How the elements are linked:
s720 po s152
s720 de s267
s720 bu s459
s276 po s549
s276 de s973
s276 bu s724
s944 po s122
s944 de s559
s944 bu s720
s566 po s856
s566 de s748
s566 bu s738
s559 po s465
s559 de s140
s559 bu s67
s683 po s959
s683 de s267
s683 bu s324
s267 po s13
s267 de s773
s267 bu s915
s786 po s465
s786 de s569
s786 bu s242
s122 po s720
s122 de s773
s122 bu s152
s268 po s559
s268 de s700
s268 bu s212
s34 po s564
s34 de s337
s34 bu s267
s69 po s205
s69 de s959
s69 bu s459
s459 po s773
s459 de s122
s459 bu s205
s212 po s67
s212 de s606
s212 bu s944
s569 po s449
s569 de s269
s569 bu s233
s340 po s746
s340 de s566
s340 bu s561
s549 po s724
s549 de s86
s549 bu s742
s561 po s343
s561 de s501
s561 bu s570
s742 po s808
s742 de s501
s742 bu s501
s86 po s358
s86 de s324
s86 bu s276
s700 po s268
s700 de s786
s700 bu s606
s738 po s269
s738 de s343
s738 bu s566
s959 po s549
s959 de s13
s959 bu s324
s465 po s242
s465 de s700
s465 bu s738
s746 po s561
s746 de s808
s746 bu s69
s242 po s700
s242 de s233
s242 bu s140
s205 po s773
s205 de s973
s205 bu s34
s901 po s324
s901 de s915
s901 bu s69
s973 po s86
s973 de s901
s973 bu s358
s501 po s340
s501 de s724
s501 bu s746
s140 po s606
s140 de s570
s140 bu s268
s915 po s683
s915 de s564
s915 bu s459
s343 po s570
s343 de s340
s343 bu s748
s773 po s34
s773 de s69
s773 bu s268
s748 po s738
s748 de s561
s748 bu s269
s564 po s267
s564 de s205
s564 bu s901
s152 po s459
s152 de s944
s152 bu s337
s337 po s205
s337 de s720
s337 bu s773
s570 po s748
s570 de s746
s570 bu s738
s269 po s566
s269 de s570
s269 bu s269
s449 po s233
s449 de s340
s449 bu s786
s233 po s786
s233 de s856
s233 bu s465
s606 po s268
s606 de s242
s606 bu s233
s808 po s501
s808 de s746
s808 bu s901
s324 po s69
s324 de s683
s324 bu s973
s67 po s242
s67 de s268
s67 bu s122
s856 po s569
s856 de s738
s856 bu s746
s358 po s276
s358 de s69
s358 bu s549
s13 po s915
s13 de s34
s13 bu s683
s724 po s742
s724 de s358
s724 bu s808

The rows follow the links: the fewer symbols apart two elements are, the more alike their rows tend to be.

Each row is also shifted at random along 4 hidden directions that mean nothing.

Known rows, each with its element:
39 -19 15 -8 -9 -4 -6 -3 -5 13 -22 1 9 -16 9 11 32 -19 9 -17 -3 -2 28 23 10 -2 -6 -28 3 6 -17 23 -9 -6 -24 -11 14 9 1 -11 2 40 -3 -15
element: s449
-20 -6 7 -3 9 -7 11 -4 -18 0 14 -3 -15 8 20 -2 -5 5 16 16 -5 3 19 -20 2 -6 -3 -13 -4 0 8 -3 -1 0 1 -8 9 1 -9 -7 1 7 -18 -2
element: s86
-21 16 8 -20 0 7 4 -20 1 4 18 -2 4 -9 -4 -5 9 -8 -1 -11 -3 -10 17 3 1 22 3 -8 -10 -2 10 6 -16 -6 -14 -4 9 -1 1 -4 1 13 -2 -7
element: s738
-21 14 6 -8 10 -3 -9 1 -18 15 4 17 -4 1 -27 3 5 -27 9 0 14 -3 -1 22 -2 23 6 0 -6 3 -4 -1 -31 2 -16 -2 15 11 4 -4 17 2 13 9
element: s856
15 8 -12 -3 -17 18 1 6 11 3 -11 -7 4 -3 15 -7 9 14 -15 -17 -18 11 -19 -6 2 -18 -7 7 11 -8 -6 -3 21 15 4 -2 -14 -8 5 9 -4 -3 -3 6
element: s268
0 4 -11 -11 -10 16 13 -6 12 8 -18 -15 10 -8 23 -9 13 4 -16 -13 -27 7 15 -9 10 -16 -18 -10 16 -14 -9 1 16 8 -6 -13 4 -9 -9 -11 -11 18 -14 -2
element: s700
19 -14 9 11 0 -6 -15 22 -3 3 -5 27 -17 3 -30 30 -13 3 18 -4 29 7 -13 31 0 8 24 -8 -6 20 6 28 -13 -10 2 -3 -3 8 21 -5 29 -8 21 22
element: s459
9 -1 5 18 -4 7 4 -3 3 -8 -30 6 6 2 29 -4 15 16 -4 -6 -27 16 -7 3 0 -14 21 -7 13 6 11 -3 18 -3 24 3 -11 11 -12 -7 2 10 -5 -7
element: s122
-9 2 -13 9 2 -4 12 -7 -7 -9 -11 -15 14 -9 26 -17 9 7 0 14 -10 -5 11 -17 -10 -7 -6 8 7 -2 -4 -15 9 -11 1 12 -5 1 -15 14 -36 10 -18 -17
element: s742
-24 16 -6 7 6 -4 -8 15 -26 14 -24 15 -3 9 -1 0 12 -23 0 -4 -8 18 -22 20 -2 -14 -1 1 13 -6 -17 -19 -9 23 1 -1 1 23 -9 -8 21 5 8 8
element: s786
15 -10 -9 -1 -3 -18 -7 24 16 -10 19 1 2 5 -36 20 -28 2 1 -3 30 -5 -10 5 1 -1 -3 4 -5 7 -5 15 -5 1 -1 8 -11 -5 16 1 0 -20 21 6
element: s564
3 -4 -1 -2 6 -12 6 11 -31 1 12 3 -12 -3 5 14 3 3 29 6 16 4 5 -6 -9 3 3 -9 -7 4 3 3 -12 -6 -7 -4 -5 7 3 10 0 4 -10 6
element: s549
25 -10 3 9 9 -12 -7 3 -7 -13 14 -4 0 11 -2 2 -7 2 -3 8 9 -3 -21 -14 -7 0 -4 12 -11 -12 -2 -13 8 9 15 3 -11 4 -2 7 8 -26 5 -3
element: s959
40 -5 -13 -9 -1 -2 8 10 9 -10 17 -8 7 11 -3 -16 -8 9 14 11 3 -9 -16 -20 -14 -8 -6 27 6 18 -8 -14 5 -2 0 31 -9 -11 7 29 -42 -21 4 -17
element: s724
-22 10 -11 21 2 -4 -9 6 -19 1 -11 4 -5 -6 0 -8 1 -4 7 15 15 -7 -22 8 -12 -3 1 22 0 -1 -9 -18 -1 0 2 13 -9 10 -2 27 -5 -4 2 5
element: s501
11 -2 8 27 -10 -9 -13 20 -28 -2 -35 22 -7 -4 11 28 21 8 13 -18 8 24 -27 38 -7 -11 34 -21 0 10 4 15 -5 -2 16 -7 -25 33 6 0 34 13 9 15
element: s720
-30 -2 -4 22 1 -8 1 -9 -18 1 -21 -8 -1 -20 25 -4 10 0 3 14 4 -9 17 3 -3 -5 -4 -2 -1 -9 -6 -4 5 -14 -5 -5 3 8 -12 11 -8 26 -18 -3
element: s808

Start here and follow the symbols in turn, left to right. Where do you end up?
Answers are names.
-4 17 6 -15 -3 0 1 -7 -3 -1 16 0 9 -5 0 -4 16 -6 0 -21 -5 -2 -2 2 -5 11 6 -5 -7 4 3 -1 -13 1 -8 6 -8 10 1 1 2 7 5 -10
po po bu: s746
45 -7 -7 -21 -12 16 1 4 18 12 -5 -6 8 -4 -5 -3 10 -3 -6 -19 -9 3 -4 4 7 -10 -16 2 14 -1 -17 6 7 9 -14 0 1 -13 11 0 -9 2 3 -2
de de bu: s746
-31 20 5 -16 8 5 5 -20 2 1 19 0 6 -3 -2 -16 4 -10 -6 -4 -7 -9 14 -3 -2 21 2 -1 -7 -2 9 -8 -14 -4 -6 3 9 -1 -7 -6 -3 6 -2 -10
de de de: s501
27 -27 20 2 1 -6 2 -16 2 -7 8 -12 0 -2 23 4 4 5 -2 4 -5 -9 23 -16 9 -4 -11 -16 -11 -10 1 10 15 -6 4 -15 9 -2 -9 -8 5 10 -18 -14
po de de de: s34
-5 1 -3 16 12 -10 4 -7 4 -24 3 -16 18 18 20 -22 -7 7 -27 16 -23 1 -20 -32 -5 -13 -9 18 0 -22 -2 -35 25 14 34 13 -14 6 -27 -2 -7 -25 -2 -21
po bu po: s69
3 6 4 -6 3 -2 0 -3 -5 5 -15 3 12 2 6 -10 18 -21 1 -8 -18 5 6 5 1 -5 -2 -5 10 4 -12 -7 -7 8 -7 5 7 13 -12 -11 -4 17 1 -16
po po bu: s465
16 -6 -6 2 -1 -5 -5 23 20 -9 7 16 -2 15 -31 8 -23 6 6 1 11 7 -20 9 -3 -5 19 12 6 27 4 9 -1 -2 10 22 -9 -3 16 -2 -6 -24 24 7
po po bu: s268
-5 8 -10 -17 -3 22 2 1 7 20 12 3 -14 -3 -32 8 -18 -1 -2 -3 16 -3 -4 7 3 21 -7 6 -1 -12 2 11 -11 4 -15 -18 9 -24 21 3 11 -16 5 30
po po de: s700
-5 9 -11 -4 -9 18 12 -8 12 6 -17 -15 10 0 25 -16 11 7 -22 -9 -32 10 1 -14 7 -18 -15 1 17 -16 -7 -11 20 13 1 -7 -1 -9 -9 -3 -10 7 -14 -1
bu po po po: s242
1 -11 15 21 -16 -7 -20 -7 -21 10 -22 1 -9 -32 25 14 29 -4 7 -9 15 -13 12 28 7 -7 3 -19 -11 2 -12 20 4 -14 -17 -12 -2 19 3 15 20 44 -11 0
de de bu: s69
21 -2 -3 -17 7 3 -5 9 0 19 -1 12 -1 7 -33 5 -2 -25 8 -4 11 -1 0 18 1 12 -5 3 5 4 -14 5 -20 6 -19 -1 18 -5 11 -8 2 -4 16 7
po de de po: s566
-8 0 -11 3 15 -13 5 6 5 -14 16 -7 11 13 -29 3 -27 1 -10 15 14 -1 -12 -11 -8 18 -6 14 -9 -17 3 -12 -5 1 14 2 -5 -5 -4 -4 -2 -38 10 5
po de de bu: s34
13 14 11 -2 -20 2 -16 -7 -3 -4 7 -2 3 -9 20 -7 30 3 -4 -31 -8 -4 -26 7 -2 -16 10 0 -10 9 -4 -3 5 11 -3 14 -23 20 6 20 10 15 6 -16
bu po po: s856
-3 -6 14 20 -6 -3 2 -1 -18 1 -39 13 -2 -16 30 21 26 10 10 -12 -7 19 15 24 2 -3 29 -36 3 5 13 21 0 -17 7 -20 -6 20 -8 -16 23 34 -12 7
bu de de: s267
-31 14 1 5 4 9 -15 -10 3 6 17 9 -14 4 -26 -13 -15 -10 -5 16 16 -22 -18 6 -2 15 0 31 -9 0 2 -16 -5 2 -1 13 11 -6 8 17 6 -19 14 9
po bu de: s561
